Below is a small trained network, with its code and all its weights. Each question gives an input and a target symbol and asks what happens when units are switched off, that is, made to give their printed mean instead of their output.

import numpy as np


def w(rows, s, z=0):
    codes = np.array(rows[::2]) - 128.0
    scale = np.full(codes.shape[1], s)
    scale[-1] = z or s
    return codes * scale


def norm(h):
    return h / np.sqrt((h * h).mean(-1, keepdims=True) + 1e-5)


def f(y):
    return np.maximum(y, 0)


def softmax(a):
    e = np.exp(a - a.max(-1, keepdims=True))
    return e / e.sum(-1, keepdims=True)


def log_softmax(a):
    a = a - a.max(-1, keepdims=True)
    return a - np.log(np.exp(a).sum(-1, keepdims=True))


def net(x, mask):
    ids = ['αγεζηθλμπσφψω'.index(c) for c in x.split()]
    T = len(ids)
    res = E[ids] + P[:T]
    r = norm(res)
    for j in range(2):
        rows = slice(2 * j, 2 * j + 2)
        q, k, v = (r @ M[0][rows].T for M in (Q, K, V))
        z = softmax(np.where(np.tri(T) > 0, q @ k.T / 2**0.5, -1e9)) @ v
        o = O[0][rows]
        res = res + np.where(mask[j], z, o[:, -1]) @ o[:, :-1]
    y = f(norm(res) @ A[0][:, :-1].T + A[0][:, -1])
    res = res + np.where(mask[2:14], y, B[0][:, -1]) @ B[0][:, :-1]
    return log_softmax(norm(res)[-1] @ U[:, :-1].T + U[:, -1])


Q, K, V, O, A, B = {}, {}, {}, {}, {}, {}
E = w([
[12,94,22],'α',
[7,85,25],'γ',
[21,110,88],'ε',
[2,73,67],'ζ',
[69,164,59],'η',
[78,35,111],'θ',
[96,40,87],'λ',
[55,147,43],'μ',
[28,124,32],'π',
[25,166,75],'σ',
[80,129,4],'φ',
[34,67,112],'ψ',
[22,115,71],'ω',
],0.0016)
P = w([
[202,144,168],'0',
[167,1,143],'1',
[71,204,112],'2',
[162,17,138],'3',
[70,208,113],'4',
[159,29,133],'5',
[68,208,112],'6',
[161,32,133],'7',
[64,209,113],'8',
[170,33,137],'9',
],0.0029)
Q[0] = w([
[173,3,77],'H1',
[219,16,93],'H1',
[192,20,180],'H2',
[95,232,129],'H2',
],0.0064)
K[0] = w([
[177,152,182],'H1',
[196,153,196],'H1',
[251,175,88],'H2',
[65,111,141],'H2',
],0.011)
V[0] = w([
[169,85,252],'H1',
[14,48,52],'H1',
[228,150,96],'H2',
[34,97,211],'H2',
],0.0034)
O[0] = w([
[132,182,253,120],'H1',
[225,53,52,153],'H1',
[125,135,19,182],'H2',
[165,79,209,3],'H2',
],0.0044,0.00037)
A[0] = w([
[68,112,153,112],'N1',
[104,136,62,152],'N2',
[58,137,200,108],'N3',
[126,78,64,147],'N4',
[53,142,78,158],'N5',
[98,88,158,138],'N6',
[60,78,183,2],'N7',
[145,163,250,142],'N8',
[215,204,93,148],'N9',
[54,254,130,197],'N10',
[167,178,97,114],'N11',
[237,200,131,242],'N12',
],0.0048,0.0024)
B[0] = w([
[155,93,175,164],'N1',
[138,152,154,233],'N2',
[203,179,90,184],'N3',
[114,159,167,250],'N4',
[135,142,178,252],'N5',
[155,127,158,167],'N6',
[214,210,3,154],'N7',
[17,143,68,182],'N8',
[179,99,134,136],'N9',
[194,63,135,206],'N10',
[196,125,161,134],'N11',
[115,11,109,139],'N12',
],0.0043,0.0034)
U = w([
[150,110,52,92],'α',
[136,67,73,135],'γ',
[93,210,193,124],'ε',
[148,9,185,250],'ζ',
[93,100,220,11],'η',
[133,203,65,78],'θ',
[195,162,104,139],'λ',
[15,96,145,193],'μ',
[71,123,45,42],'π',
[191,128,156,121],'σ',
[76,132,52,83],'φ',
[82,199,161,155],'ψ',
[208,186,189,146],'ω',
],0.011,0.0019)

Each question gives the input, a string of symbols that net reads in full, and the target symbol t.
The units are the heads (2 rows each of Q, K, V and O) and the neurons (one row each of A and B). Each row of codes is followed by its name. A weight is (code - 128) times the scale printed after its matrix; where a second scale follows, it is the last column's (O, A, B and U).
mask holds one flag per unit, heads first, then neurons. A switched-off unit (its flag False) gives its mean, the last column of its rows in O or B, instead of its output. The means were averaged over made-up inputs and are rounded, as every weight is.
A unit's drop is (log p(t) with every unit on - log p(t) with that unit switched off) / (log p(t) with every unit on - log p(t) with every unit switched off).
The circuit of an input: a set's keep is (log p(t) with only the set's units on - log p(t) with every unit switched off) / (log p(t) with every unit on - log p(t) with every unit switched off). Starting from the 12 units with the biggest drops (on a tie, the unit counted first), units are removed one at a time, each time the one whose removal leaves the highest keep (on an exact tie, the one counted first), for as long as the keep stays at least 0.8.
circuit, biggest first: the units of the circuit, biggest drop first
most important unit: the unit with the biggest drop
top k neurons: the k neurons with the biggest drops, biggest first
which heads matter: for each layer, one digit per head in row order, 1 if its drop is at least 0.15 and else 0, layers parted by /
drop of u: that unit's drop, to one decimal
input ω α ζ θ ζ ω, target ω: which heads matter	11
input μ ζ λ ω ζ π θ, target ζ: circuit, biggest first	H1, H2
input ω ζ γ λ, target ω: circuit, biggest first	H1, N3, N7
input μ ζ η ζ π ζ λ γ, target μ: circuit, biggest first	H1
input ψ σ ζ, target μ: top 2 neurons	N3, N10
input ε μ π σ ω ε ζ μ, target ε: which heads matter	10
input ω ω ψ ω φ ψ ω φ ω ε, target ω: which heads matter	11
input ζ ε μ, target ω: which heads matter	01
input μ γ ε σ, target μ: which heads matter	11
input μ σ φ μ ζ η, target μ: circuit, biggest first	H2, H1, N3, N7
input ω ψ π ε ζ φ σ π, target ω: which heads matter	10
input ε μ ε ε η ω ζ γ, target ε: which heads matter	10
input ε σ μ ω ψ λ, target ε: top 2 neurons	N8, N3
input ω λ ω ψ ζ π ζ ζ, target ω: top 4 neurons	N3, N7, N10, N1
input ε ω σ μ π ω μ π, target ε: circuit, biggest first	H1
input ψ λ σ, target ω: top 3 neurons	N10, N8, N5
input ω ζ ζ, target μ: top 3 neurons	N10, N3, N7
input ω π ζ ε ω ω ε φ, target ω: circuit, biggest first	H1, N3, N10
input ε ω θ λ π α ε ω ζ ζ, target ε: top 3 neurons	N8, N3, N7
input ω α ω π ε ε ζ φ θ, target ζ: most important unit	H2
input ω θ π η, target ω: top 2 neurons	N3, N10
input μ π ζ λ ζ ζ ε μ ε φ, target μ: top 3 neurons	N3, N7, N5
input μ ζ π ω ω ω ζ μ ψ θ, target μ: drop of H1	0.6
input ω ζ π γ π σ ζ γ, target ω: drop of N10	0.3
input ω θ π ω, target ω: drop of N4	0.1
